Each row has a name. Each question is about the rows just above it.

T: 68 179 95 178 129 74 69 159 103 68 42 100 45 66 51 208 58 187 129 105 123 162 166 100 87 91 242
D: 153 188 123 170 155 75 52 150 121 76 46 85 62 62 63 217 77 208 161 102 135 194 178 130 93 89 240
R: 25 137 184 64 216 125 163 79 129 79 203 79 194 171 245 113 166 175 138 155 205 79 134 62 137 79 130
Repeated in D: -> 62
Whose row is 153 188 123 170 155 75 52 150 121 76 46 85 62 62 63 217 77 208 161 102 135 194 178 130 93 89 240? -> D
Whose row is 25 137 184 64 216 125 163 79 129 79 203 79 194 171 245 113 166 175 138 155 205 79 134 62 137 79 130? -> R

bag: 185 127 110 201
zis: 71 102 131 49
Zoma: 142 122 92 155
lora: 169 66 74 175
lipid: 174 158 151 214
Ruf: 130 41 187 144
ruzed: 191 191 191 117
buf: 94 181 174 163
faz: 60 120 144 49
pizif: 173 62 54 125
Tir: 114 181 140 149
surev: 202 202 93 104
The value that surev holds more than once: -> 202
Which value appears more than once in ruzed? -> 191

L: 180 24 216 63
E: 88 200 88 81
W: 150 150 150 150
G: 25 188 116 113
M: 205 83 204 26
B: 174 213 56 99
P: 205 83 204 179
The value that W holds more than once: -> 150
Which value appears more than once in E? -> 88
Whose row is 88 200 88 81? -> E
180 24 216 63 is in which row? -> L

Vetov: 196 196 37 196
Fuzor: 68 86 68 160
Kogu: 227 201 76 195
Neso: 67 141 187 184
Rav: 97 97 97 97
dib: 183 208 100 208
Tezeg: 155 155 155 84
dibo: 202 170 175 129
mol: 51 196 37 223
The value that Vetov holds more than once: -> 196
Repeated in dib: -> 208
The value that Tezeg holds more than once: -> 155
Which value appears more than once in Fuzor? -> 68
The value that Rav holds more than once: -> 97
Which row holds 155 155 155 84? -> Tezeg
The row with 196 196 37 196 is -> Vetov

vemun: 102 117 142 73 121 119 105 125 117 136 184 98 112 194 72 112 160 137 166 146 117 222 177 108 117 165 108 88 154 158 124 99 109
fote: 108 114 166 129 100 133 84 137 120 149 124 113 95 164 76 102 137 179 108 148 173 123 152 161 187 108 115 81 119 125 122 84 156
kog: 134 189 74 176 74 111 83 150 125 91 127 152 67 88 134 111 74 116 189 82 145 120 191 120 240 109 147 82 189 74 181 82 129
Whose row is 102 117 142 73 121 119 105 125 117 136 184 98 112 194 72 112 160 137 166 146 117 222 177 108 117 165 108 88 154 158 124 99 109? -> vemun
134 189 74 176 74 111 83 150 125 91 127 152 67 88 134 111 74 116 189 82 145 120 191 120 240 109 147 82 189 74 181 82 129 is in which row? -> kog

kode: 41 131 147 100 137 109 144 156 70 189 136 151 178 136 149 92 174 157 67 152 124 194 83 81 160 62 174
neno: 39 152 165 96 170 147 145 168 120 161 77 135 157 128 159 84 111 182 127 176 127 161 64 35 150 93 234
pof: 42 121 161 89 141 146 105 153 87 118 117 164 113 189 146 98 187 170 115 165 152 198 108 150 107 76 190
vurup: 33 98 173 121 182 171 134 137 122 165 98 179 185 141 243 243 164 147 171 187 215 243 124 158 243 94 225
rin: 18 69 126 91 115 116 140 122 114 152 133 109 120 187 164 122 184 148 67 176 136 143 95 109 134 89 192
Mafa: 67 78 165 98 136 193 109 144 137 141 78 188 143 173 76 118 149 191 123 169 110 206 79 99 134 124 246
pigi: 84 139 125 78 99 144 124 157 104 189 106 111 125 131 145 114 147 181 111 177 116 181 60 131 174 27 206
fod: 65 82 190 105 100 168 114 166 154 157 88 158 140 143 68 120 170 194 142 206 137 212 95 111 99 123 174
pozus: 84 136 121 144 135 136 155 151 125 114 109 121 139 148 148 140 130 177 42 146 122 160 103 89 116 62 180
Nop: 65 145 110 111 141 126 148 124 82 155 131 125 109 142 98 105 137 161 89 130 117 172 68 89 169 54 190
Which value appears more than once in pof? -> 146
Which value appears more than once in Nop? -> 89

Suno: 138 103 161 188 90 115 107 158 84 118 95 176 128 140 107 51 100 130 118 109 149 173 155 136 183 124 85 92
Baga: 138 65 161 211 74 115 107 119 116 111 77 129 128 41 133 146 41 144 41 123 143 105 139 136 155 124 120 92
gile: 138 103 195 169 90 53 107 155 84 111 95 129 128 136 82 91 100 127 158 109 149 105 157 136 181 124 90 92
Dereb: 129 161 161 123 90 124 127 139 84 111 88 105 128 136 216 144 100 127 118 109 149 103 157 101 181 124 91 92
ritu: 138 103 161 102 91 128 107 106 84 111 88 129 128 112 107 126 100 127 118 54 149 105 157 150 215 124 90 92
rinep: 158 103 159 190 90 101 142 119 84 74 95 129 121 136 94 126 146 152 118 119 149 105 157 73 181 183 143 136
vezi: 138 103 136 154 75 115 107 119 125 111 95 129 117 136 107 126 140 127 86 83 149 105 161 161 181 124 60 49
ledoz: 138 103 161 102 91 128 107 106 201 111 88 201 128 112 200 126 100 127 139 109 149 137 201 76 201 166 92 92
talak: 147 103 198 161 90 115 107 159 66 111 95 129 128 136 107 126 73 127 131 107 139 105 152 182 181 96 90 103
Bel: 138 103 161 114 64 115 87 115 161 115 95 118 105 113 115 126 100 127 115 109 149 105 157 136 236 124 90 92
lesur: 138 103 161 154 124 130 107 119 85 111 125 140 67 136 107 126 151 144 74 82 149 108 205 134 153 124 62 77
Which value appears more than once in Baga? -> 41
Whose row is 138 103 195 169 90 53 107 155 84 111 95 129 128 136 82 91 100 127 158 109 149 105 157 136 181 124 90 92? -> gile
Whose row is 138 103 161 102 91 128 107 106 201 111 88 201 128 112 200 126 100 127 139 109 149 137 201 76 201 166 92 92? -> ledoz
Where do 138 103 161 102 91 128 107 106 84 111 88 129 128 112 107 126 100 127 118 54 149 105 157 150 215 124 90 92 appear? -> ritu

mimu: 135 91 135 91
Levit: 123 127 126 117
fozo: 124 124 124 124
Dol: 125 125 125 117
dipa: 110 129 138 134
ver: 123 125 126 129
kinis: 124 125 135 125
fas: 138 129 119 146
fezu: 123 125 125 125
sus: 123 132 132 126
Vul: 127 124 136 122
Which value appears more than once in Dol? -> 125
Repeated in fezu: -> 125
Which value appears more than once in kinis? -> 125
124 124 124 124 is in which row? -> fozo
Where do 123 132 132 126 appear? -> sus
Whose row is 125 125 125 117? -> Dol
Which value appears more than once in fozo? -> 124

buk: 59 203 59 34 59
kis: 204 40 204 40 177
Busa: 225 63 63 63 63
The value that Busa holds more than once: -> 63
The value that buk holds more than once: -> 59
Whose row is 59 203 59 34 59? -> buk
The row with 204 40 204 40 177 is -> kis

mero: 147 147 147 180 85 70 147
Tizas: 119 130 157 130 210 203 130
Buden: 145 61 127 132 165 103 132
The value that mero holds more than once: -> 147
Which value appears more than once in Tizas? -> 130
Repeated in Buden: -> 132
Whose row is 119 130 157 130 210 203 130? -> Tizas
147 147 147 180 85 70 147 is in which row? -> mero

som: 37 37 217 39
fav: 110 146 146 148
dolo: 227 128 136 126
Gakof: 128 128 136 126
The value that som holds more than once: -> 37
Repeated in fav: -> 146
Repeated in Gakof: -> 128

